vip_nalik: 23 -6 42 -9 37 0 -17 13 -21 -39 26 2 25 -39 -42 15 11 -24 -16 -27 -17
dak_poda: -13 -15 -18 7 16 -29 6 10 -26 33 6 6 5 -3 5 -17 -1 39 -7 3 -32
dulot_pum: 8 -27 -2 -8 5 23 -7 -15 -15 -50 -16 7 31 -72 -38 -20 27 5 23 -6 -23
dulot_pum: 25 58 36 49 30 8 14 5 -33 -26 15 14 -31 46 -16 -37 -48 20 50 0 3
vip_nalik: 22 53 37 1 -10 25 -17 24 -3 -23 39 -11 4 -22 -38 2 4 -13 -41 -2 9
dak_poda: 10 -33 2 0 49 -35 -14 20 2 43 -6 -8 -2 4 -6 -20 0 10 41 -10 -22
dulot_pum: 1 -3 4 -28 5 -12 9 -8 17 -1 -5 -22 -42 6 14 3 25 23 -12 2 4
dulot_pum: -1 15 26 5 -11 -26 20 1 -18 12 10 9 -3 4 -6 14 -26 -2 -31 -8 0
luped_bufa: -27 46 -2 -31 -60 -1 52 27 -37 -10 15 3 12 -38 -18 -36 14 12 -34 13 -4
vip_nalik: -29 45 -68 -20 -27 40 10 7 -26 -25 -5 1 -25 8 -3 -50 46 25 18 31 -10
dak_poda: -4 20 9 1 -15 9 18 -4 -2 -20 9 -1 -8 13 15 3 -7 6 -15 5 13
vip_nalik: -20 -9 -22 -10 -8 3 9 25 14 17 13 -12 20 13 39 -12 11 10 -2 13 7
luped_bufa: -15 -20 -25 -10 5 24 -11 11 18 -15 24 -13 27 6 44 15 29 7 -28 9 5
luped_bufa: -19 -9 5 -21 -28 -1 30 6 12 -10 14 -9 21 -3 40 16 6 -1 -38 3 18
dulot_pum: -11 5 -7 -26 -8 -1 14 -6 0 -15 -5 -2 -20 16 11 14 17 -14 -11 -1 9
dulot_pum: -12 52 -22 -45 10 50 7 83 2 -35 52 -43 9 -1 11 -79 70 23 25 26 4
luped_bufa: -13 8 -15 -36 -25 -9 18 7 1 12 -19 -8 -19 -11 -11 -19 24 -6 9 6 1
luped_bufa: -16 6 -57 11 -7 48 -18 -32 -6 -40 -20 22 -6 34 12 12 14 -23 24 12 7
dak_poda: -15 -40 -9 -41 -40 -5 15 8 48 22 -9 -33 21 -47 33 -4 33 21 -28 13 12
dak_poda: -23 43 -17 -22 -2 -12 8 38 -29 21 26 7 -12 48 -2 7 7 -37 -24 -1 1
dak_poda: -33 -10 -64 -12 8 32 -4 11 -1 -19 10 0 14 37 49 -6 36 1 11 18 0
dulot_pum: 0 -21 -56 41 -21 16 -24 -44 26 39 -54 3 -21 -8 5 -34 -8 55 50 31 -10
dulot_pum: -1 7 30 23 -26 -43 42 -50 -24 10 -28 30 -35 22 0 32 -59 3 -19 -12 6
vip_nalik: 1 17 -2 19 -4 13 -8 5 -26 -11 10 19 23 -10 -25 -2 -12 -15 -3 -2 -9
dak_poda: -50 13 -56 -35 -43 1 13 4 -6 15 9 10 -1 46 42 45 23 -39 -63 11 15
luped_bufa: 41 61 77 37 6 3 13 -29 -15 -46 5 14 -49 32 -33 18 -58 -16 5 -18 26
dak_poda: 12 -36 5 16 0 10 -17 -16 28 1 -11 -6 24 -31 5 5 -4 12 7 1 1
vip_nalik: 16 -25 55 -23 9 -22 20 -14 -16 -40 -3 5 15 -54 -32 22 1 -19 -17 -31 -8
vip_nalik: -7 11 -13 13 -3 20 -20 35 2 15 34 -3 41 3 8 -2 1 -8 -20 9 1
luped_bufa: 7 -8 33 19 11 -16 15 -1 -10 -6 18 4 15 -3 11 9 -27 17 -18 -9 -3
luped_bufa: -17 -11 -56 -21 -8 10 -26 1 39 39 -28 -11 -22 40 23 6 26 -28 27 14 17
dak_poda: 28 2 24 14 23 14 -17 0 1 -20 -6 -3 2 -29 -38 -27 -2 4 43 -6 -7
dulot_pum: -14 -4 -2 -9 -10 -16 7 12 16 29 9 -5 4 33 33 26 -9 -20 -24 0 18
dulot_pum: -6 7 9 -33 -22 -9 22 -2 -26 -22 1 0 1 -56 -32 -7 27 13 -37 -5 -19
dak_poda: -6 -18 -13 26 6 -2 2 -10 -13 3 5 8 16 -10 17 -9 -9 44 -8 8 -19
vip_nalik: -14 -32 -18 22 -11 -21 9 -23 -6 30 -28 25 17 9 14 12 -32 -7 16 -2 -5
vip_nalik: -6 -37 -52 42 26 -1 -22 -46 -12 14 -43 31 -11 31 9 1 -19 12 56 4 -21
luped_bufa: 1 17 10 21 11 -8 5 12 -13 11 22 2 -1 22 10 -4 -20 19 -10 2 -3
vip_nalik: -6 42 -26 -27 -58 45 -2 -32 -27 -58 -16 7 -19 -71 -61 -10 50 10 -42 14 -14
dulot_pum: 6 27 4 -4 16 2 -11 1 -11 -10 9 2 -30 30 -11 15 5 -17 -8 -6 2
vip_nalik: -23 -5 -43 28 -28 3 7 -12 -5 29 -19 21 15 21 22 -7 -24 5 15 17 1
dak_poda: -10 -35 -4 -32 1 -25 -4 39 39 57 7 -29 22 -6 28 -1 19 -7 -8 1 6
luped_bufa: -13 -3 -8 9 -4 13 -2 19 7 1 34 -5 33 12 40 13 -1 10 -37 9 7
luped_bufa: 28 33 51 -23 10 20 12 -16 -5 -80 9 -13 -38 -20 -30 3 21 -1 -9 -14 11
25 -51 17 -9 56 -22 -24 -40 4 -19 -29 0 -30 -15 -20 25 15 2 21 -26 -21 -> vip_nalik
-3 20 -14 -28 7 6 -2 11 -6 -9 1 -12 -31 4 -12 -17 34 6 5 5 -6 -> vip_nalik
-6 36 9 -12 -22 15 21 28 4 -10 25 -15 2 5 12 -20 6 7 -12 12 17 -> vip_nalik
-2 -20 -45 -26 25 -1 -52 43 27 61 3 -31 3 -19 -14 -30 54 11 15 12 -23 -> luped_bufa
7 -54 -39 12 17 -1 -60 -48 46 39 -41 2 -21 23 14 55 5 -22 3 -3 3 -> dulot_pum
19 31 14 12 18 47 -16 10 -2 -58 33 -12 3 -9 -7 -17 17 20 -2 6 2 -> vip_nalik
8 9 10 -1 32 -6 -4 28 -1 8 13 -7 -6 26 -1 -16 -2 -9 31 -5 1 -> dak_poda
3 3 15 -45 9 -7 -8 29 2 -4 20 -21 0 -28 -21 5 40 -14 -32 -10 -6 -> vip_nalik
-22 0 -23 13 -29 1 -11 47 12 60 36 -7 60 -5 26 -3 -8 3 -43 18 1 -> luped_bufa
-5 -2 -20 5 0 12 -7 -11 8 -2 -13 5 -7 24 12 5 -1 -12 20 5 9 -> dulot_pum
2 4 11 54 -18 12 1 -28 -5 -8 -2 32 27 28 15 35 -61 -26 -5 -3 19 -> luped_bufa
-9 38 -28 28 13 51 -7 -11 -28 -61 18 25 -3 58 17 8 -5 -17 15 8 9 -> dak_poda
6 10 39 10 -39 -23 8 2 8 34 4 7 21 -18 -17 30 -40 -30 -44 -10 16 -> vip_nalik
8 -22 -34 10 14 14 -48 -34 11 5 -22 2 -19 -11 -15 17 23 12 -3 4 -18 -> vip_nalik
10 -19 22 11 -10 -19 -6 -13 43 38 -19 -3 -4 27 19 36 -36 -35 5 -8 31 -> luped_bufa
-14 34 -24 -15 -35 6 -2 15 -8 21 2 0 -7 -4 -20 -8 14 -11 -23 12 0 -> vip_nalik
-4 -22 13 -51 -6 -32 9 22 46 42 -12 -31 -14 8 18 13 18 -31 0 -7 24 -> dak_poda
19 -14 0 -1 24 -3 -32 2 -5 11 -20 3 4 -37 -56 -17 11 -15 38 -11 -23 -> dak_poda
31 58 44 6 -12 7 -25 9 2 3 20 -7 -25 -11 -55 16 -11 -23 -41 -7 11 -> vip_nalik
-33 4 -54 19 -21 8 18 4 -18 20 -12 21 15 33 28 -27 -14 8 33 21 -3 -> vip_nalik

giz-rupiz: -26 -16 7 26 7 26 -12 -4 -7 -9 -39 50 14 52 -33 20 -25 -8 -36 -4 11
vuf-dopi: -24 -3 -44 19 18 13 -24 -9 52 3 -27 -44 13 31 71 40 -5 3 -43 13 -6
vuf-dopi: 40 25 -36 -12 -15 6 11 -38 -38 23 -8 7 -32 -12 53 9 -13 30 -44 6 49
zede-mave: 27 20 -16 36 -35 12 61 -7 37 -27 29 20 -18 -10 -3 18 -19 9 -32 10 -7
potor-liro: 35 5 -53 21 -28 9 27 -18 18 6 -16 8 -21 -31 12 7 -28 -12 -23 24 -7
giz-rupiz: -3 14 10 9 -2 19 0 -29 -39 0 -10 32 -17 41 -1 13 -10 28 -37 -3 45
vuf-dopi: 5 0 -14 18 -12 4 58 -3 78 0 12 -8 -19 -5 3 -1 -11 -22 -26 8 -61
giz-rupiz: 24 -13 -3 -10 13 9 7 14 12 -24 46 13 41 -10 35 -18 16 23 -16 -3 -15
potor-liro: -3 1 -24 39 -15 15 -22 -11 -12 0 -27 -1 -18 1 -37 10 -16 -11 24 32 7
potor-liro: 19 8 -1 8 -16 -6 12 10 2 -15 31 -7 -1 -31 -12 -8 8 5 29 9 -5
vuf-dopi: -34 -17 22 -1 13 -11 -4 9 37 0 -3 -27 2 8 -32 -20 14 -32 37 3 -50
vuf-dopi: -39 24 51 -7 -8 -21 36 -28 18 -25 18 -22 -22 40 2 5 19 9 -7 -18 14
giz-rupiz: 15 3 -15 -10 15 13 -8 -7 -10 20 6 0 -2 8 41 2 2 24 -31 0 9
potor-liro: 7 2 -12 -15 16 5 -1 20 10 34 -11 1 1 2 33 23 -11 4 -38 -20 -3
vuf-dopi: 4 25 -5 23 2 12 -5 32 14 15 24 -23 -14 2 9 42 -1 26 -3 -2 6
zede-mave: 40 5 2 11 18 38 0 66 -15 17 41 58 25 1 1 35 -16 44 -45 -28 9
zede-mave: 0 -9 -3 20 -22 -2 1 -8 -8 -38 -5 19 15 -10 -34 -8 -7 -13 23 14 8
potor-liro: -11 13 -1 -4 -19 -26 4 11 1 10 -31 -16 -16 -21 -15 24 -14 -26 18 -12 15
giz-rupiz: 8 -1 -52 11 16 20 -31 -17 13 35 -17 -40 -16 3 49 6 -1 8 -14 32 -13
giz-rupiz: 10 -4 15 -23 8 12 8 -31 -45 -2 -5 53 5 30 15 -16 -4 23 -49 -16 35
giz-rupiz: -14 -1 34 -31 -11 -26 -4 -38 -55 -72 7 27 45 18 27 -14 20 24 -7 -21 78
potor-liro: 56 18 -35 3 -11 4 25 36 25 16 50 -16 -5 -59 35 11 -1 21 -3 4 -20
zede-mave: -13 8 -25 21 -2 6 -12 -8 20 10 -24 -28 -15 11 15 26 -9 -4 -8 15 2
potor-liro: 62 1 -41 4 -40 -5 61 -7 26 -16 27 20 -5 -69 9 -23 -15 -12 -7 17 -27
vuf-dopi: -8 1 3 5 6 -1 -3 12 18 13 5 -21 -10 -1 -9 1 5 -7 16 3 -22
vuf-dopi: 8 -11 -27 -2 4 5 19 -13 43 24 -10 -16 -16 -10 19 -18 -5 -21 -15 15 -50
zede-mave: 4 2 -5 6 -2 -10 -14 55 11 14 1 -14 9 -36 -23 23 -6 -16 36 -9 -13
giz-rupiz: 45 60 18 -39 6 7 18 -20 -73 45 53 0 -52 12 74 20 16 92 -58 -29 82
zede-mave: -3 12 -22 19 29 23 -43 58 14 35 1 -24 13 13 36 66 -8 28 -23 -12 10
vuf-dopi: -12 -53 -10 -2 15 8 -13 4 20 -42 -24 45 73 11 0 -22 -8 -29 -19 -1 -26
giz-rupiz: -17 -24 -2 16 -1 -1 -8 9 24 -37 -7 7 37 2 -19 -5 -1 -22 15 8 -20
zede-mave: 10 -6 6 13 -13 1 7 13 -1 -44 26 23 31 -13 -16 -3 2 6 13 1 6
zede-mave: 4 -13 1 -2 24 12 -40 45 -20 11 4 14 34 -2 -5 12 1 10 8 -12 3
giz-rupiz: -15 2 10 -11 -11 -22 -3 -14 -14 -12 -19 -9 -1 -5 -9 -4 3 -15 20 -4 19
zede-mave: 0 -6 -9 15 -16 10 6 -35 -19 -4 -30 28 -17 11 -29 -12 -17 -14 -6 18 9
potor-liro: -32 8 13 10 12 15 -23 -14 -24 14 -37 13 -14 58 -5 32 -13 11 -32 -10 38
zede-mave: -9 29 23 -12 -13 -26 16 11 -1 9 6 -26 -25 -11 -3 22 4 1 15 -21 20
potor-liro: 22 -19 -7 -9 -23 -10 42 -30 13 -35 8 28 12 -28 -9 -48 -1 -24 2 13 -26
vuf-dopi: -40 -16 20 14 2 -12 -20 17 18 -29 -13 -11 25 10 -42 2 6 -29 42 1 -15
potor-liro: 23 19 29 -22 -25 -20 67 -24 5 -47 60 16 2 -14 24 -23 18 25 -19 -17 15
5 -6 -12 8 18 23 -12 9 4 4 5 13 17 21 26 13 -4 20 -35 -1 1 -> giz-rupiz
3 -1 -6 13 -29 -11 12 -8 -7 -22 -17 16 -2 -21 -35 -2 -14 -22 20 8 9 -> vuf-dopi
-12 9 15 -3 18 -2 -8 67 21 26 4 -6 13 3 3 51 -8 4 -13 -39 -3 -> giz-rupiz
-7 2 13 -9 19 14 -24 -7 -40 15 -11 20 0 35 9 8 0 24 -26 -12 34 -> zede-mave
-11 -5 20 0 1 -1 21 1 21 -23 13 13 14 17 -4 -3 4 -1 -14 -11 -11 -> vuf-dopi
-13 15 -14 33 -49 -16 34 -49 21 -39 -24 -15 -31 -6 -26 3 -13 -27 17 29 10 -> zede-mave
35 7 -19 -2 -14 2 27 -29 5 28 20 -19 -50 -36 -8 -45 6 -6 24 33 -39 -> giz-rupiz
23 7 14 -24 14 4 -24 13 -58 34 18 8 -11 -14 -8 -16 12 25 20 -8 19 -> vuf-dopi
-48 0 74 -22 15 -13 11 -15 -10 -58 25 22 38 66 9 -2 27 26 -26 -39 37 -> vuf-dopi
-12 3 30 -28 13 -14 -2 -12 -13 -18 25 -11 16 17 30 -14 28 22 -2 -16 18 -> zede-mave
5 0 16 -21 5 -5 26 -18 8 -18 29 6 11 11 34 -19 16 17 -27 -11 -1 -> potor-liro
0 4 6 25 -10 7 23 24 30 -28 20 18 16 4 -14 24 -9 3 -13 -8 -7 -> vuf-dopi
2 36 48 9 -26 -11 48 11 -3 -13 45 6 -35 -2 -44 12 5 17 16 -17 13 -> vuf-dopi
9 11 41 -52 18 -16 26 6 -12 27 35 -1 -13 -2 23 -22 22 19 -13 -36 -4 -> zede-mave
2 -13 20 -28 -9 -21 32 -4 2 -16 -4 29 15 -14 -12 -25 -3 -23 -5 -21 -9 -> potor-liro
73 28 2 -23 -9 10 7 16 -85 54 39 34 -44 -51 -20 -17 -3 40 14 -6 31 -> vuf-dopi
-48 -13 17 -8 36 0 -51 -7 -1 8 -20 -38 11 44 12 -4 22 -1 16 2 -3 -> potor-liro
-14 2 51 -34 -8 -29 16 6 -35 -32 2 37 26 6 -15 -1 5 1 -3 -44 43 -> giz-rupiz

musug_denuz: -47 -14 -20 19 -2 -70 -23 0 4 -22 -10 5 9 3 -1 -16 26 5 -13 10 -5
musug_denuz: 7 -36 -2 -1 1 21 6 -12 25 -6 -32 45 -2 9 -24 -59 -13 14 57 -17 -25
tada_mefo: -13 5 -20 -11 -22 -30 21 21 -3 -36 -19 18 -10 -2 -36 30 4 -8 -5 2 -19
lesom_fura: 17 27 47 0 -4 36 7 6 -23 10 -17 -34 14 -2 -15 0 -18 8 -3 6 11
dopo_tulup: -26 -27 -6 30 18 -23 -33 3 21 12 -14 -4 30 8 14 -51 16 10 36 -13 8
lesom_fura: 21 33 -8 -20 17 27 30 48 -29 6 48 -51 -29 3 -25 95 -7 -26 -21 11 1
dopo_tulup: -18 -19 -51 7 29 -58 -13 20 7 -7 28 -7 -19 4 14 16 25 2 -26 9 -3
tada_mefo: 28 31 25 -6 -13 52 35 59 13 -29 -27 -16 2 -25 -62 12 -52 5 33 -3 3
lesom_fura: 7 10 52 18 -19 21 3 -14 27 -1 -42 -2 9 -3 12 -44 -34 21 16 -12 10
musug_denuz: 0 20 -46 -28 -14 15 -9 32 -46 10 39 8 53 -22 -26 79 51 -61 6 1 14
dopo_tulup: -2 35 10 -15 -41 -6 27 6 -1 -26 -20 2 -8 -15 -5 41 -16 -3 -25 -3 4
dopo_tulup: -11 -42 -25 -16 -5 -20 7 -29 -12 -16 -16 60 -15 24 -36 -22 24 -6 20 3 -47
logok_mivak: -20 32 4 -33 -46 -6 35 -18 -8 -24 -24 3 -27 -9 -2 37 -17 14 -16 -14 -5
rasot_turak: 2 9 7 18 -10 0 -25 11 6 11 -9 -1 52 -15 19 -8 16 -17 5 -6 27
rasot_turak: -23 -20 -8 6 -3 -59 7 -26 -8 -15 3 15 -39 37 0 19 23 -8 -34 16 -35
rasot_turak: 35 -38 -43 -8 56 0 17 22 6 5 47 6 -59 25 -13 18 1 -4 -7 14 -33
musug_denuz: 35 3 39 3 12 22 17 -27 -6 12 20 -9 -44 22 13 8 -22 0 -38 21 -13
logok_mivak: -12 -8 17 29 19 -4 -7 29 5 -24 12 -11 -4 4 -58 -16 -16 -10 14 32 -15
rasot_turak: -20 -8 -7 3 26 4 -30 10 -28 -27 25 3 13 -33 -68 -53 -9 14 -1 49 -3
dopo_tulup: -10 -27 -21 -6 10 -4 1 3 13 -9 -21 20 -5 2 -19 -40 -3 23 37 -13 -15
tada_mefo: -6 -23 -10 6 11 -13 8 2 18 -22 1 20 -30 9 -26 -19 -13 7 12 9 -26
musug_denuz: 34 -28 -17 8 15 -21 -4 8 18 4 -23 26 5 8 21 -28 14 9 -12 -4 -6
tada_mefo: -21 6 -9 -11 -27 -42 4 -16 -26 -13 -12 14 3 9 -2 32 31 -14 -31 6 -12
lesom_fura: -19 -37 -30 11 1 -41 -14 -15 30 -10 -18 41 1 8 16 -41 17 8 17 -12 -13
logok_mivak: -13 -7 19 28 -7 4 6 19 32 -24 -5 10 -4 8 -40 -7 -22 -20 38 5 -16
rasot_turak: 5 -2 21 23 -7 -23 1 -3 19 -3 -18 0 -4 14 19 -5 -2 -2 -17 1 -2
logok_mivak: -10 34 72 -6 -36 99 3 -91 36 8 33 11 -31 -39 38 -49 -88 22 19 -6 28
tada_mefo: -42 27 -11 -18 -28 -39 -23 -37 -50 10 13 -12 26 -11 34 35 45 -7 -51 7 22
musug_denuz: 1 6 -21 -12 -6 5 14 21 13 -10 -4 3 -5 -12 -5 16 -9 3 15 -16 3
logok_mivak: -60 -21 -5 -9 0 7 -19 -50 -15 -5 19 18 -8 2 -31 -43 1 10 43 5 -19
dopo_tulup: 45 24 -16 3 -5 4 11 56 25 -1 -3 -9 20 -24 24 44 -4 -17 -21 -11 29
lesom_fura: -3 -6 -1 3 6 -19 -6 -1 -14 2 -6 -5 4 9 -2 -4 15 3 -13 8 -5
dopo_tulup: 27 20 -1 0 1 -28 40 54 6 -35 -9 -21 -41 5 -26 55 -20 0 -46 17 -14
lesom_fura: -27 11 -34 -32 -4 30 -15 -10 -6 -24 29 20 5 -64 -27 -35 -27 27 14 11 19
lesom_fura: 13 -37 -24 10 6 -16 -20 -14 19 13 -11 45 24 7 26 -36 29 -9 14 -11 -4
tada_mefo: 5 8 7 0 -13 2 6 -7 15 -16 -2 14 -9 -16 3 -8 -20 6 -14 6 3
logok_mivak: -33 -69 -17 14 32 8 -26 -29 -2 -13 26 59 -5 22 -78 -76 12 -16 70 27 -53
musug_denuz: -30 18 -16 -20 -12 -17 21 7 -26 -36 32 -3 -37 -6 -51 53 -6 -14 -24 28 -21
logok_mivak: -33 5 7 -1 -2 14 -22 -36 -4 16 20 -11 8 -11 22 -22 -3 10 14 -6 17
logok_mivak: 17 -7 -8 13 2 -7 -4 16 14 5 -1 11 16 4 11 9 13 -21 1 -4 3
musug_denuz: 14 -8 -14 -1 3 -6 5 11 17 -1 -11 9 -2 -1 11 -4 0 6 2 -11 0
logok_mivak: 3 -1 17 -16 -16 44 1 -60 -4 -18 38 53 -27 -24 -23 -30 -33 -6 -10 32 -14
tada_mefo: -20 -33 -28 1 21 -33 -19 -33 4 23 7 7 -11 22 44 -24 29 16 1 -15 -6
lesom_fura: -17 -25 -59 0 14 -42 7 20 38 -24 19 22 -35 -1 3 11 2 2 7 -8 -15
dopo_tulup: 6 14 -27 -42 -32 37 30 16 27 -25 -45 29 2 -45 -14 -21 -39 39 47 -42 11
dopo_tulup: 44 -2 31 13 31 42 15 39 13 6 -16 -28 -9 7 -26 -24 -36 18 22 2 -3
rasot_turak: 5 -12 1 4 -3 0 13 8 17 -6 -18 13 -8 13 -11 -3 -5 -2 23 -11 -15
musug_denuz: 47 -40 -17 25 24 -48 -22 -8 9 26 -3 33 16 31 57 -9 52 -23 -47 8 -6
musug_denuz: -46 -25 18 30 -10 -9 -32 -43 14 19 -5 16 28 24 16 -40 22 -17 49 -15 -4
dopo_tulup: -4 28 30 4 6 17 -7 -16 -21 17 37 -43 -10 -2 18 25 -10 -4 -34 18 18
rasot_turak: 8 -17 21 17 -5 1 12 -10 29 -22 -13 29 -24 12 -21 -28 -26 -1 10 10 -25
lesom_fura: -71 -9 -33 -13 -21 -24 10 -17 20 -33 4 20 -31 -3 -25 2 -10 9 44 -17 -21
rasot_turak: -2 -25 16 13 1 -4 36 41 35 -37 -75 8 -22 26 -69 -44 -36 31 68 -18 -41
rasot_turak: 23 1 3 0 4 16 -3 -34 6 13 49 17 -23 -4 37 15 -6 -20 -39 17 5
tada_mefo: 53 -19 30 32 29 45 -19 -16 37 38 25 8 5 6 48 -41 -17 -11 5 2 15
tada_mefo: -1 13 14 5 0 13 -9 1 -15 -1 22 -9 10 -10 -15 8 -2 -15 -11 20 7
tada_mefo: 29 -7 11 28 21 10 -42 -15 -21 55 54 -5 48 17 48 24 52 -62 -27 17 21
logok_mivak: -24 -25 -13 3 1 -8 -1 -5 12 5 -19 12 4 21 -7 -17 13 1 51 -25 -16
lesom_fura: -27 -2 6 -19 -32 41 -29 -62 -19 10 -1 45 48 -29 -3 -51 9 -3 39 -7 12
rasot_turak: -3 11 23 2 14 -16 18 20 -3 -12 -33 -47 -32 9 -11 -13 -28 49 -16 3 -4
-33 -1 -23 -1 -29 -62 -24 -58 -28 19 38 25 12 20 61 61 71 -53 -59 7 1 -> rasot_turak
-49 9 -2 -5 -34 -37 -28 -60 -37 -6 27 25 17 -7 12 15 38 -27 -43 25 2 -> rasot_turak
-16 7 33 12 3 2 -11 -15 -4 1 -13 -23 1 -1 0 -36 -17 26 -2 8 7 -> musug_denuz
33 32 65 40 -13 21 42 64 40 -63 -6 -12 -37 -10 -81 22 -79 -21 -14 45 -17 -> logok_mivak
5 14 -52 -43 -15 15 22 22 21 -20 -9 19 -10 -46 5 8 -23 30 15 -30 16 -> dopo_tulup
2 0 5 -17 1 21 38 29 11 -13 -48 -17 -25 11 -37 -10 -33 37 50 -29 -18 -> rasot_turak
47 24 25 14 28 36 9 50 12 14 12 -52 -3 -10 7 17 -32 6 -13 5 25 -> dopo_tulup
43 6 23 -6 11 31 31 2 25 1 -13 -12 -45 1 16 -13 -48 35 -11 -7 -1 -> musug_denuz
41 -23 23 26 20 -16 -16 -35 -5 36 17 10 -4 39 52 -2 30 -25 -51 19 -8 -> musug_denuz
23 23 -16 -51 -16 -6 29 -16 -36 4 -22 -6 -23 -7 29 33 6 33 -54 -12 4 -> logok_mivak
16 -12 -1 8 -15 -31 -1 -16 -8 12 -7 28 13 29 25 30 43 -38 -27 1 -13 -> tada_mefo
21 17 -11 -5 -18 -22 21 31 14 9 -37 -15 11 9 42 47 15 -2 -12 -36 14 -> logok_mivak
16 -22 -9 22 2 -9 -1 30 31 3 -23 19 24 16 0 -4 15 -23 34 -18 -6 -> rasot_turak
-26 10 0 0 -11 -9 4 -15 -11 -3 36 -5 -18 11 -4 47 9 -31 -11 10 -9 -> musug_denuz
-9 40 4 -13 -7 1 20 12 -16 -12 32 -39 -32 -11 -3 63 -19 -3 -40 14 9 -> musug_denuz
-17 12 -32 -44 -29 -28 39 -14 -20 -43 4 27 -55 -6 -29 48 -6 6 -38 11 -30 -> dopo_tulup
26 29 -5 -46 -25 36 -14 -83 -36 14 57 40 -5 -51 58 7 -2 -1 -85 28 30 -> logok_mivak
17 -21 -15 17 33 -40 -9 6 -21 9 46 -2 -19 34 3 41 39 -38 -52 36 -21 -> dopo_tulup
-5 15 20 0 -4 22 4 -3 7 5 -4 -21 -5 -6 6 -7 -24 16 12 -9 12 -> musug_denuz
-35 -7 -26 -9 -10 -10 -17 10 -24 -8 -9 14 41 -9 -39 -5 31 -12 36 -4 -4 -> rasot_turak
24 0 19 9 10 9 5 20 -1 8 -23 -16 8 10 -5 -8 -4 7 4 -2 0 -> lesom_fura
-33 27 36 12 -19 -23 22 -4 15 -27 -12 -36 -44 7 -1 17 -38 21 -21 5 -3 -> lesom_fura
1 41 29 -23 -20 38 11 2 -18 16 -36 -43 20 -20 14 -1 -21 36 11 -28 31 -> tada_mefo
1 -31 4 29 26 -46 4 18 16 -25 -14 4 -31 29 -29 -25 -4 9 -13 25 -33 -> rasot_turak
-1 19 16 -8 -19 10 12 -6 6 -17 -16 1 -9 -19 -4 -9 -28 19 -8 1 6 -> tada_mefo
-6 1 11 4 0 8 6 14 22 -18 -31 -5 -4 -14 -18 -41 -33 34 24 -7 2 -> lesom_fura
26 3 36 12 5 16 6 16 -6 13 -34 -21 15 18 -6 -11 -4 6 8 -5 0 -> lesom_fura
33 -15 -4 -1 28 5 -2 33 -33 24 -16 -16 26 25 -21 7 34 -10 8 0 -10 -> lesom_fura
5 -7 14 -10 0 49 -12 -57 12 33 14 14 -3 -8 46 -44 -17 18 22 -19 15 -> logok_mivak
